Below are the code and all the weights of a small trained network. Each question names an input and a class and asks about switching units off, where a switched-off unit gives its printed mean instead of its output.

import numpy as np


def w(rows, s, z=0):
    codes = np.array(rows[::2]) - 128.0
    scale = np.full(codes.shape[1], s)
    scale[-1] = z or s
    return codes * scale


def f(y):
    return y / 2 * (1 + np.tanh(0.7978845608 * (y + 0.044715 * y**3)))


def log_softmax(a):
    a = a - a.max(-1, keepdims=True)
    return a - np.log(np.exp(a).sum(-1, keepdims=True))


def net(x, mask):
    res = np.array(x, float).reshape(1, 7) / 4 @ E
    y = f(res @ A[0][:, :-1].T + A[0][:, -1])
    res = res + np.where(mask, y, B[0][:, -1]) @ B[0][:, :-1]
    return log_softmax(res[-1] @ U[:, :-1].T + U[:, -1])


A, B = {}, {}
E = w([
[53,208,134,27,21],'x0',
[123,139,128,120,126],'x1',
[87,99,2,217,70],'x2',
[122,138,129,123,125],'x3',
[140,123,127,126,129],'x4',
[126,128,126,126,128],'x5',
[158,153,171,225,49],'x6',
],0.0052)
A[0] = w([
[105,141,211,225,88,27],'n1',
[61,74,69,62,209,63],'n2',
[117,108,66,55,198,13],'n3',
[164,133,122,205,235,73],'n4',
[140,144,2,156,134,9],'n5',
[152,139,225,97,172,3],'n6',
],0.0095,0.004)
B[0] = w([
[213,157,128,214,94,164],'n1',
[212,147,191,168,134,244],'n2',
[167,185,134,219,4,181],'n3',
[95,168,68,23,43,252],'n4',
[21,124,214,190,140,178],'n5',
[11,114,153,246,142,187],'n6',
],0.017,0.0025)
U = w([
[208,168,155,174,99,30],'0',
[10,128,129,180,166,51],'1',
[112,190,88,112,160,253],'2',
[86,162,125,36,62,29],'3',
[132,72,152,101,104,212],'4',
[129,111,112,105,143,210],'5',
],0.013,0.0059)

Each question gives the input, the list of numbers given to net, and the class t.
The units are the neurons (one row each of A and B). Each row of codes is followed by its name. A weight is (code - 128) times the scale printed after its matrix; where a second scale follows, it is the last column's (A, B and U).
mask holds one flag per neuron, in row order. A switched-off neuron (its flag False) gives its mean, the last column of its row in B, instead of its output. The means were averaged over made-up inputs and are rounded, as every weight is.
A unit's drop is (log p(t) with every unit on - log p(t) with that unit switched off) / (log p(t) with every unit on - log p(t) with every unit switched off).
The circuit of an input: a set's keep is (log p(t) with only the set's units on - log p(t) with every unit switched off) / (log p(t) with every unit on - log p(t) with every unit switched off). Starting from all 6 units, units are removed one at a time, each time the one whose removal leaves the highest keep (on an exact tie, the one counted first), for as long as the keep stays at least 0.8.
units of the circuit, in order: the units of the circuit, biggest drop first
k most important neurons: the k neurons with the biggest drops, biggest first
drop of u: that unit's drop, to one decimal
input [-3,-7,1,0,-7,4,-8], class 0: units of the circuit, in order : n2
input [4,-1,0,-4,-3,-3,-5], class 0: units of the circuit, in order : n4, n2
input [5,7,1,1,3,-4,-8], class 0: units of the circuit, in order : n2, n3
input [3,-3,3,-3,1,4,-6], class 0: 3 most important neurons : n2, n3, n4
input [6,-1,-7,0,-2,-4,5], class 1: 2 most important neurons : n6, n4
input [-7,-7,-5,7,-6,-2,5], class 3: 2 most important neurons : n4, n2
input [-3,4,-1,-2,4,-2,-5], class 0: 2 most important neurons : n2, n3
input [-3,-3,-6,6,-5,-3,-4], class 1: 2 most important neurons : n6, n1
input [-3,-3,-1,0,3,-1,-2], class 3: 2 most important neurons : n4, n1
input [-3,-7,-8,4,7,-2,-7], class 1: 2 most important neurons : n6, n1
input [1,6,-2,-6,-3,6,-6], class 0: 3 most important neurons : n2, n3, n4
input [-6,5,8,-2,2,6,4], class 1: 2 most important neurons : n5, n2
input [-8,-1,5,-2,-2,-5,3], class 3: drop of n4 : 1.0
input [3,-4,-8,1,5,-1,-8], class 0: drop of n2 : 0.6
input [-7,-1,5,-2,3,2,3], class 3: drop of n3 : 0.0
input [-5,4,8,-7,-4,7,2], class 1: most important neuron : n5
